Below are the code and all the weights of a small trained network. Each question names an input and a class and asks about switching units off, where a switched-off unit gives its printed mean instead of its output.

import numpy as np


def w(rows, s, z=0):
    codes = np.array(rows[::2]) - 128.0
    scale = np.full(codes.shape[1], s)
    scale[-1] = z or s
    return codes * scale


def f(y):
    return y / 2 * (1 + np.tanh(0.7978845608 * (y + 0.044715 * y**3)))


def log_softmax(a):
    a = a - a.max(-1, keepdims=True)
    return a - np.log(np.exp(a).sum(-1, keepdims=True))


def net(x, mask):
    res = np.array(x, float).reshape(1, 6) / 4 @ E
    y = f(res @ A[0][:, :-1].T + A[0][:, -1])
    res = res + np.where(mask, y, B[0][:, -1]) @ B[0][:, :-1]
    return log_softmax(res[-1] @ U[:, :-1].T + U[:, -1])


A, B = {}, {}
E = w([
[235,140,81],'x0',
[128,128,128],'x1',
[145,9,113],'x2',
[68,145,35],'x3',
[128,128,128],'x4',
[128,128,128],'x5',
],0.014)
A[0] = w([
[63,109,151,68],'N1',
[173,141,98,125],'N2',
[128,175,123,27],'N3',
[184,121,218,76],'N4',
[210,138,52,54],'N5',
[133,36,90,7],'N6',
[67,108,144,82],'N7',
[87,136,3,85],'N8',
[131,202,126,1],'N9',
],0.033,0.0045)
B[0] = w([
[57,107,108,207],'N1',
[79,112,139,192],'N2',
[143,195,150,178],'N3',
[191,52,134,250],'N4',
[25,106,114,249],'N5',
[172,253,130,233],'N6',
[58,114,141,201],'N7',
[210,41,138,251],'N8',
[156,225,111,212],'N9',
],0.045,0.024)
U = w([
[157,71,178,235],'0',
[2,125,162,5],'1',
[126,228,165,138],'2',
],0.0079,0.0033)

Each question gives the input, the list of numbers given to net, and the class t.
The units are the neurons (one row each of A and B). Each row of codes is followed by its name. A weight is (code - 128) times the scale printed after its matrix; where a second scale follows, it is the last column's (A, B and U).
mask holds one flag per neuron, in row order. A switched-off neuron (its flag False) gives its mean, the last column of its row in B, instead of its output. The means were averaged over made-up inputs and are rounded, as every weight is.
A unit's drop is (log p(t) with every unit on - log p(t) with that unit switched off) / (log p(t) with every unit on - log p(t) with every unit switched off).
The circuit of an input: a set's keep is (log p(t) with only the set's units on - log p(t) with every unit switched off) / (log p(t) with every unit on - log p(t) with every unit switched off). Starting from all 9 units, units are removed one at a time, each time the one whose removal leaves the highest keep (on an exact tie, the one counted first), for as long as the keep stays at least 0.8.
units of the circuit, in order: the units of the circuit, biggest drop first
top k neurons: the k neurons with the biggest drops, biggest first
drop of u: that unit's drop, to one decimal
input [-5,6,-8,1,-6,2], class 2: top neuron	(N9)
input [-8,-3,4,8,-8,2], class 0: top 2 neurons	(N8 N5)
input [-6,-7,7,7,-4,-1], class 0: top 4 neurons	(N8 N9 N5 N3)
input [-3,3,4,3,7,6], class 2: top 3 neurons	(N6 N4 N5)
input [-5,-1,7,-4,3,3], class 2: top 2 neurons	(N6 N5)
input [-7,2,-2,-7,5,-5], class 0: top 3 neurons	(N4 N5 N2)
input [8,4,-5,7,-2,7], class 1: top 2 neurons	(N5 N4)
input [5,-3,0,-4,3,3], class 1: top 3 neurons	(N8 N5 N2)
input [7,1,7,-2,4,-4], class 1: top 3 neurons	(N5 N9 N2)
input [-6,-2,-1,6,4,-3], class 0: top 3 neurons	(N8 N5 N2)
input [-4,-1,8,5,-7,7], class 2: drop of N6	4.7
input [5,-3,1,2,1,-3], class 1: drop of N5	1.5
input [-1,1,-2,6,3,3], class 0: drop of N8	0.3
input [2,-3,7,1,-8,8], class 2: units of the circuit, in order	(N6)
